Facts:
baklan {μ=kere, δ=162, ρ=a}
bape {μ=sesu, δ=983, ρ=b}
botis {μ=plister, δ=983, ρ=b}
bramu {μ=brase, δ=983, ρ=a}
brase {μ=flego, ρ=a}
brobris {μ=vona, δ=942, ρ=a}
brodam {μ=brupla, δ=162, ρ=b}
brostor {μ=brodam, δ=858, ρ=b}
brupla {μ=klogil, δ=983, ρ=b}
bupum {μ=stoplin, ρ=a}
dazuto {μ=plidros, δ=584, ρ=b}
delak {ρ=b}
digrel {μ=voku, δ=584, ρ=a}
distos {δ=584, ρ=b}
dragefe {μ=truso, δ=584, ρ=b}
drasibu {μ=makleplel, δ=162, ρ=a}
drenol {μ=ronuta, δ=162, ρ=b}
dristun {μ=trutrim, δ=584, ρ=a}
drizi {μ=skoplan, ρ=c}
droze {μ=tusodru, δ=584, ρ=a}
famis {μ=goski, δ=983, ρ=a}
famol {μ=zisumim, ρ=c}
fatrek {μ=flotras, δ=983, ρ=c}
fazis {δ=983, ρ=c}
feflon {μ=sostos, δ=162, ρ=a}
flafe {δ=584, ρ=c}
flavi {μ=drasibu, δ=162, ρ=a}
flego {μ=pibrak, δ=942, ρ=a}
flegra {δ=983, ρ=a}
fliskom {μ=dragefe, δ=162, ρ=a}
florek {δ=584, ρ=c}
flotras {μ=delak, δ=983, ρ=a}
fofes {δ=942, ρ=b}
gapek {μ=nidisim, ρ=a}
genivik {δ=858, ρ=b}
gesti {μ=stoder, δ=162, ρ=a}
goski {μ=plustuk, δ=983, ρ=b}
grefes {μ=brobris, δ=942, ρ=b}
gritral {μ=rilin, δ=942, ρ=c}
gupagam {μ=plebrak, δ=584, ρ=a}
kagel {μ=skodaskul, ρ=c}
kastum {μ=digrel, δ=584, ρ=a}
kere {μ=naskestir, δ=162, ρ=a}
klede {μ=bramu, δ=162, ρ=a}
kleniston {μ=fliskom, ρ=c}
klifles {μ=kolo, δ=584, ρ=a}
klogil {μ=sulol, δ=942, ρ=a}
klomis {μ=skeban, δ=983, ρ=a}
kogro {μ=droze, ρ=a}
kolo {μ=dristun, δ=584, ρ=a}
kulo {μ=refluver, δ=584, ρ=a}
lami {μ=tusanas, δ=584, ρ=a}
ledro {μ=flafe, δ=942, ρ=a}
lesku {μ=plesi, δ=584, ρ=b}
ligresta {μ=stiplopa, ρ=a}
livuk {μ=gapek, δ=584, ρ=a}
lutrim {δ=858, ρ=a}
makleplel {μ=lami, ρ=b}
mamutrur {δ=162, ρ=b}
mapim {μ=gritral, δ=983, ρ=c}
medrus {ρ=a}
mestin {μ=nafovor, δ=942, ρ=a}
mogral {μ=baklan, δ=584, ρ=a}
mumi {μ=famol, δ=858, ρ=b}
mupovul {μ=mumi, δ=983, ρ=b}
nafovor {μ=kogro, δ=162, ρ=a}
naskestir {μ=truki, δ=983, ρ=a}
nidisim {μ=zezadrun, δ=162, ρ=a}
pibrak {μ=mogral, δ=162, ρ=c}
plebrak {μ=gesti, δ=942, ρ=a}
plesi {μ=klede, δ=162, ρ=c}
plidros {μ=rufo, δ=584, ρ=b}
plister {μ=zevas, δ=584, ρ=a}
plustuk {μ=botis, δ=584, ρ=a}
refluver {μ=mestin, δ=942, ρ=a}
retuba {μ=klifles, ρ=a}
rilin {μ=kulo, δ=942, ρ=a}
ronuta {μ=florek, δ=983, ρ=a}
rufo {μ=zifanor, δ=983, ρ=b}
runi {μ=gupagam, δ=858, ρ=b}
sepem {μ=bape, δ=983, ρ=b}
sesu {μ=retuba, δ=858, ρ=a}
skabril {μ=brostor, δ=942, ρ=a}
skadi {μ=vumin, δ=584, ρ=c}
skagrom {δ=584, ρ=a}
skeban {μ=kastum, δ=584, ρ=a}
skodaskul {μ=grefes, δ=162, ρ=b}
skoplan {μ=valaplek, δ=584, ρ=b}
sogustil {μ=sepem, δ=584, ρ=c}
solu {δ=162, ρ=c}
sostos {μ=skagrom, δ=942, ρ=a}
stinu {μ=drizi, δ=584, ρ=a}
stiplopa {μ=trebrinek, δ=942, ρ=a}
stoder {δ=983, ρ=a}
stoplin {δ=162, ρ=a}
stustum {δ=584, ρ=a}
sulol {μ=tusim, δ=983, ρ=c}
sumor {δ=983, ρ=a}
tedros {δ=162, ρ=a}
tepekun {μ=flavi, δ=584, ρ=a}
trebrinek {μ=stinu, δ=942, ρ=a}
trorom {δ=983, ρ=a}
trotek {δ=858, ρ=a}
truki {δ=162, ρ=a}
truso {μ=flegra, δ=584, ρ=c}
trutrim {μ=kleniston, δ=162, ρ=a}
trutrol {δ=942, ρ=a}
tusanas {δ=983, ρ=a}
tusim {μ=livuk, δ=983, ρ=c}
tusodru {μ=tepekun, δ=983, ρ=a}
valaplek {μ=trorom, δ=162, ρ=c}
vedrak {δ=858, ρ=a}
voku {μ=zesta, δ=942, ρ=b}
vona {μ=mapim, δ=584, ρ=a}
vumin {μ=lutrim, δ=584, ρ=a}
zesta {μ=trotek, δ=942, ρ=a}
zevas {μ=drenol, δ=162, ρ=b}
zezadrun {μ=bupum, δ=983, ρ=a}
zifanor {δ=584, ρ=a}
zisumim {μ=skadi, δ=983, ρ=a}

Known rows:
[-10  12 -11  35 -28  35   7 -45  19  12 -36 -25 -17  14 -12 -17  54  24
  -5  -6 -11  27   7   1  23  17 -34   1 -11   8 -16   1  -6 -13   6   1
   6]: florek
[ 10  -5  -3  25  14  -3 -19 -17  -9  -6  21  -6  16  27  -1  10 -16  13
  16  20   9   6 -18 -16   6  13  -3 -28  17  -4  15  17   2  -6 -32  -6
  12]: drenol
[ 50 -40   1  22  21  12  -9 -53  -9  15  25   0   0  16 -27  19  13  23
  25 -10   2  43   5 -28   0  -8   1 -33  -4   3 -40  33  -6 -20 -41  25
  57]: pibrak
[ 38 -25  17  10  18  20  22 -22 -18 -32   3   4 -19 -13 -14  -5  -5   8
  16 -40  24  36   4   4 -10 -22  -3 -25 -15 -13 -10  38 -11 -15 -16  18
  33]: mogral
[ -2  34   3  25 -36  16   9   2   4 -11  -8 -18 -13   0  18 -27  34   4
 -19  -1 -16  11 -24  12  16  16 -25   2 -11   9 -12   2   2   0  23  -2
  -8]: delak
[  5  37   0  15 -35  -4   5   3  -8  -3  20 -25  -8  15  23 -33  10  17
 -23   7 -41   6 -33  -5  -2  13   5  -4  14  20 -33 -23  -5   5  21   1
  -4]: genivik
[ 17  19   5  13  -1 -38  16   2 -43  -5  36 -32 -10  13  20  -8  11   6
  -3  -5 -16  10 -40 -10  -5  18  16   8   5  10  -3  16 -11   1 -12 -12
  14]: botis
[ -5 -11   5  15  13   6  13 -19  -6 -30 -12 -10  -8   5  -5  -9  -4  10
  17 -25  13  21   3   9   0 -10 -12  -8   6 -14  27  21 -14 -11  -8 -14
   3]: plustuk
[  2  14   7   9   2 -41  31 -18 -21 -39  13 -30 -17  30  -1  -3   3  32
  14 -13 -30   9 -17   4 -14 -26  27  31  11  -3  17  -6 -24   5   0 -17
   4]: zezadrun
[  4   0  11   5   1 -29  23  -6 -26 -20  10 -30 -18  15  11  -6  -3  17
  -3 -23 -25  11 -10  -4 -13 -14  20   9   6   2  12   5 -28  -4  -2  -8
   5]: klomis
[-14  10   4  22 -23  43  14 -21  21 -27 -44 -13 -20   6  -7 -20  12  25
 -13 -13  -4   7  15  13  12 -11 -23 -13  -9  -6  12  -5 -12 -10  15   9
 -13]: skagrom
[  2   9   0  26   6  -1   8 -10 -19 -14   8 -13   0   4   6 -12   9  -3
  16  -4  22  18 -27   4   9  26 -19  -8   5  -4  15  28   4  -5 -16 -18
   9]: skoplan
[ 12  10  16   1 -10 -60  24 -17 -10 -53  12 -27 -16  33   0  17  27  27
  22  -7 -44  11 -25  13  -4 -45  27  59   7  -7  33   2 -18   7   6 -28
   3]: klogil
[  6   1  -5  17  -6 -35  17 -28 -26  19  17 -42 -13  25   7  -4  37  16
   4 -16 -34  29 -18 -15   0  15   7  22   4  18 -15  10 -21  -8 -11 -15
  23]: fatrek
[-27 -31  31  24  -5  -9  57   4  18 -33 -39   9   4  11  25  13 -32 -33
  32 -10  24  18   0  33 -39  21 -50   1  31  16  31  24  -1 -10 -16 -12
  -7]: tepekun
[-18 -45  27  23   5  -8  31  -4  28 -24 -24  16  20  34  16  36 -53 -14
  33  14  11   6   8  13 -40   4 -31 -21  44  12  29  11  -4 -12 -31   0
  -2]: flavi
[ -5 -19  33  -5 -33 -60 -11   1 -16 -11   5 -27 -16  14  31  -8 -13  -2
   2 -37 -42   7 -12 -14   4  -3 -10  25 -14  25  47  21 -16 -12   8 -19
 -23]: refluver
[-25 -26 -12  13  39  21 -22  -1   2  -1 -12 -20  19  15  -2  18 -10   7
 -17  13   4   3  19  -6   5 -17  16 -42  47 -31  41   8 -31 -22 -25 -17
   4]: trutrim
[ -2  -8   4  21 -13  41 -13 -28  31 -19 -29  -2  -6  26 -15   4 -13  42
 -12   8 -15  -3  24  -7   7 -25  -8 -35   1  -5   6 -15 -13 -12   0  23
  -5]: truki
[ 27 -35  11  13  23  12  -7 -27  -1 -24   9   7   1  15 -18  14 -30  24
  17 -10   6  18  12 -15  -9 -29   6 -39   6 -12   5  19 -14 -15 -28  19
  24]: kere
[-15  11   5  22 -22  43  14 -21  21 -27 -44 -13 -22   6  -7 -18  12  26
 -12 -13  -3   7  15  14  11 -11 -24 -12  -9  -6  10  -5 -12  -9  16   9
 -12]: zifanor

Rows:
No name comes twice in this set of rows, the named rows included.
[-24  -6  -4   6  22   4   7  18 -14 -12 -11 -30   3 -11  17 -11  22 -16
 -20 -19  -4  21   1  18   3 -13   5  -5  31 -26  29  18 -32 -17   5 -33
  -1]	retuba
[  9  -6  16 -10 -21 -52 -37 -12 -31 -11  20 -38 -22   9  11 -21   5  22
  -8 -45 -48   8 -11 -27  27 -22  13  22 -28   6  46  20 -26 -13  12 -20
 -17]	brobris
[-15  -2  -5  -3  17 -17   5  14 -21  -6  16 -33   5   7  22 -17  -3  -1
 -21 -13 -30  18  -8   1 -16 -18  33  -8  52 -11   6  -8 -36  -9   4 -25
   2]	sesu
[ 17  26  17  11 -48 -18   5  10  -9  -5   4 -32 -23  10  26   0  46   6
 -32   8 -42  -3 -30  -1  19   7   1  16 -17  18  -5   4  -5  -2  17   1
  -4]	fofes
[ 11  38  -1  19  -3 -53  30 -14 -35 -29  35 -33  -9  36   8  -2  18  26
  20  10 -23   6 -51   0  -5   6  22  37  12   4   6   1  -7  14  -8 -26
  11]	brupla
[ 37 -38  13  11  25  15  -6 -29  -5 -24  14  10  -2  13 -21  16 -30  24
  18 -14   8  21  12 -16 -11 -32  10 -42   1 -12  -4  23 -13 -17 -29  25
  31]	baklan
[ -4  -7 -13  34 -17  31 -18 -51  30  21 -21 -18   1  38 -19   6  27  39
  -2  17 -23  15  13 -18  19   6 -19 -19   3   8 -15 -10  -8 -14 -11  10
  11]	solu
[ 23   7  16   6 -18 -51   4  12 -33  -7  30 -30 -10   9  28   9  30  -8
  -5  -3 -27   9 -43  -5   8   8  11  23  -3  12  12  29  -6  -4  -5 -19
   9]	voku
[ -9  13  10  14 -28  21  15  -7  17 -27 -29 -15 -19   0   7 -25  21  15
 -15 -21 -24  15   5  17   6 -20 -17   5  -9  -1   2  -5 -15  -8  29   1
 -13]	medrus
[ -9  -8 -12  29   6   3   5 -38  -7  13 -10 -26  -1  14  -7  -7  40   5
  19 -15   6  38  -4  -2  13  21 -23   5   9   1   4  25  -9 -15 -17 -23
  18]	sogustil

Now the same objects, written a new way:
Known rows:
[ 29  -6  52 -15   3   5 -13   1   3  10 -27  -2  -4 -14  30  -2   2 -12
  34   9  -5   4 -22   6 -43  -9 -41  -4   6   3]: baklan
[  3 -21  24   7  -4  -2  -7 -12  -3 -18  11  10  -2   1 -15   0   5  -4
   2  -2  -8   4 -11  -7 -22  -5  -6  -4  -7   4]: lami
[ -5  24  34   1   1   8  11  -3  -4 -14   7  15 -11  15 -29 -15 -15  -8
   2  32   2  19   6  -1 -19  -5 -10  -1  -5  -6]: mestin
[-16 -31  10  19   1  -6   8   4  -1  -2 -12   5 -10   5  -2 -10  10  20
 -17 -21  -4   0   5   6  16 -11 -10  -5   7 -24]: tusanas
[  7 -11  21  -1   8  15  -9 -11  -1  10  10   5  -4  12  16  -3  17  -4
  -5   7   7  15 -11   9   0  -8  -4 -11   9   0]: bupum
[ 16  12  -4  -4   3  40  -7   8  -7  20  -7   4  -5  -3   7  -3  -1  -3
   8  16   5   0 -20   3   8  -6 -41  -3   1  14]: valaplek
[  0  11  42   7  -5   8  17 -15  -4 -16   3  13 -12   9 -25 -18  12 -13
   0  10  -4  17   3  -8 -20   2  -9   0 -12   8]: kogro
[ 13   3 -16  -3   2  28 -14   8 -12   7   3   9  -1  -7 -18   7 -12  -3
  10  13  -4  -4 -22  -3  -9  -9 -16   0  -1  10]: sogustil
[ -6  55 -21 -17  16  28  10  23 -18  15 -19  12 -13   2 -33 -10 -38  -5
  12  49   4  16   9  21   7 -13 -28   0  20 -15]: mapim
[ 14   5 -15  -6   0  31 -13   7 -10   7   4   9  -1 -10 -20  10 -12  -5
  13  15  -5  -3 -21  -1 -13 -10 -18  -1   2   9]: skadi
[-12 -57  -4  11   4 -18  -3  15 -10 -33   3   5  -2  18  20  -2   9  10
  -5 -10 -14  -3  -4   6  23 -23 -19  -9   5 -10]: trotek
[  6  31  -1 -15   0  25 -14  15  -7  10  -6  15  -3   0  23 -24   4  -6
  14  55   7   7 -12  13   8  -6 -12  -8 -10  -6]: skodaskul
[  9 -13  20  -6   7  -2 -18  -6  -6  -4   7   8   0   3  -5   1  -5  -7
  11  14  -2   9 -16   2 -26  -8  -8  -5   3   2]: stinu
[ 20  18  -5  -6   6  39  -5   7  -9  23  -7   6  -5  -3  -7   1   3  -6
  11  18   2   4 -18   2  -6  -5 -16  -1   6  10]: famol
[  0  52 -14 -15  12  40   3  31 -14   3   1  13 -10  15 -22  -8 -43  -7
  16  62   8  12  -3  15   4 -19 -37  -2   7  -6]: gritral
[ 10  -7  14  -5   4  29 -12 -28   4  21  24   6  -1   4  18   6  28 -10
 -12   5  12  23 -12  16   7  -5  18 -15  20   2]: gapek
[ -3  -5  35   9 -13   0   8 -23  -3 -30  13  14  -7  -3 -38  -6   3 -12
   1   0 -13   9  -1 -15 -31   1  -4   1 -17   9]: droze
[ -3  17  42   1  -1   8  11 -15  -5 -15   2  11 -12  11 -12 -21   2 -16
   3  23   2  18   0  -3 -11   0 -31  -1 -14  12]: nafovor
[  8  -5  24   4   7   6  -8   0  -2   8   2   9  -5   9  -3  -4  -1   4
   2  14   5  10 -11   2 -18  -7  -2  -5   5  -9]: zesta
[ -9 -50  -2   8   5 -19  -3  10 -11 -30   2   5  -2  15  17  -2   8   7
  -3  -8 -14   1  -5   4  16 -20 -13  -9   6  -7]: vedrak
[  0 -12  35  13 -16  -1   6 -27  -1 -26  13  13  -6  -9 -38  -4  12 -11
  -1  -9 -14   7  -4 -18 -35   5   6   1 -18  12]: tepekun

Rows:
No name comes twice in this set of rows, the named rows included.
[ 19  -7  18   7  28 -13 -24  -3 -18  24  -9  11  -1  28   0 -18  13   4
  -4  19  14  15 -22 -12 -17   6   8   2  -2   9]	retuba
[  0  25  20 -12  19   6  -8  15  -9   0   3  12  -8  26  -2 -13 -29  -6
  12  53  11  20  -2  16 -12 -16 -21  -7  11 -14]	brobris
[ -5 -29  16  16   3   6  -6  14   0  -4   6   6  -6  18  14  -6   1  16
  -7   0   3  -1  -9   4   9 -17 -20  -7   0 -15]	trutrol
[ -2  19 -11  -1  -7  14  -2   7  -3  19 -20  17  -6 -23 -14 -16  15   9
  -2  21  -3   6   2   8   1   1  35  -4   3 -27]	rufo
[ 19   0  39 -10   5  -7  -1  -3   3  19 -41   2  -8 -30  -9   4   0  -1
  25  -5 -12   8  -5   7 -53  -3   1  -1  23 -20]	bramu
[  7  -5  27  -2   7  -4   1  -4   0  14 -28   4  -8 -15 -10  -3   2   4
   9  -5  -6  10   0   7 -28  -4   2  -3  18 -20]	naskestir
[ -7  14  10 -18  19  -3 -14  16 -15 -20  11  12  -4  27  -2 -11 -37 -13
  19  55   3  17  -6  18  -8 -23 -38  -8   4  -7]	vona
[ -8 -44   8  11   1  -4 -13  12  -5 -22  12   5  -1  16  14  -1  -2  10
  -1  -6  -5  -5 -14   4   9 -22 -33  -9  -5  -7]	stustum
[  7   4  -7  -7 -11  15 -20  12  -5  -5   2  17   3 -15   2  -7   5   0
  16  31  -8  -3 -16   3 -12  -7  16  -7 -12 -10]	lesku
[ 32  -6  51 -12   2   3 -11   8   7  10 -29   0  -4 -21   9   8  -6  -3
  39   6 -11   1 -18   3 -62 -10 -13  -4  13 -13]	flego
[ -3 -30  21  10   5   5  -7   8  -3  -6   2   2  -6  21  37 -14   8   8
  -3   1   5   0 -14   7  22 -16 -50  -9  -6   0]	tedros
[ 17  17  -7  -6   6  38  -3  10 -10  19  -7   7  -6   1  -5  -2  -2  -4
  11  20   3   4 -16   3   0  -8 -23  -1   6   8]	kagel
[ 18  -4  22   4  25  -9 -25  -7 -16  23  -7   9  -1  23  12 -20   9   1
  -1  22  17  13 -26  -9 -13   6 -10  -1  -5  14]	fliskom
[ -6 -10 -12  12 -13  24  -9  29   1  -2   2  15  -3   1  18 -15  10  22
  -3  19  -1 -11  -9   7  24 -14   5  -8 -13 -25]	fofes

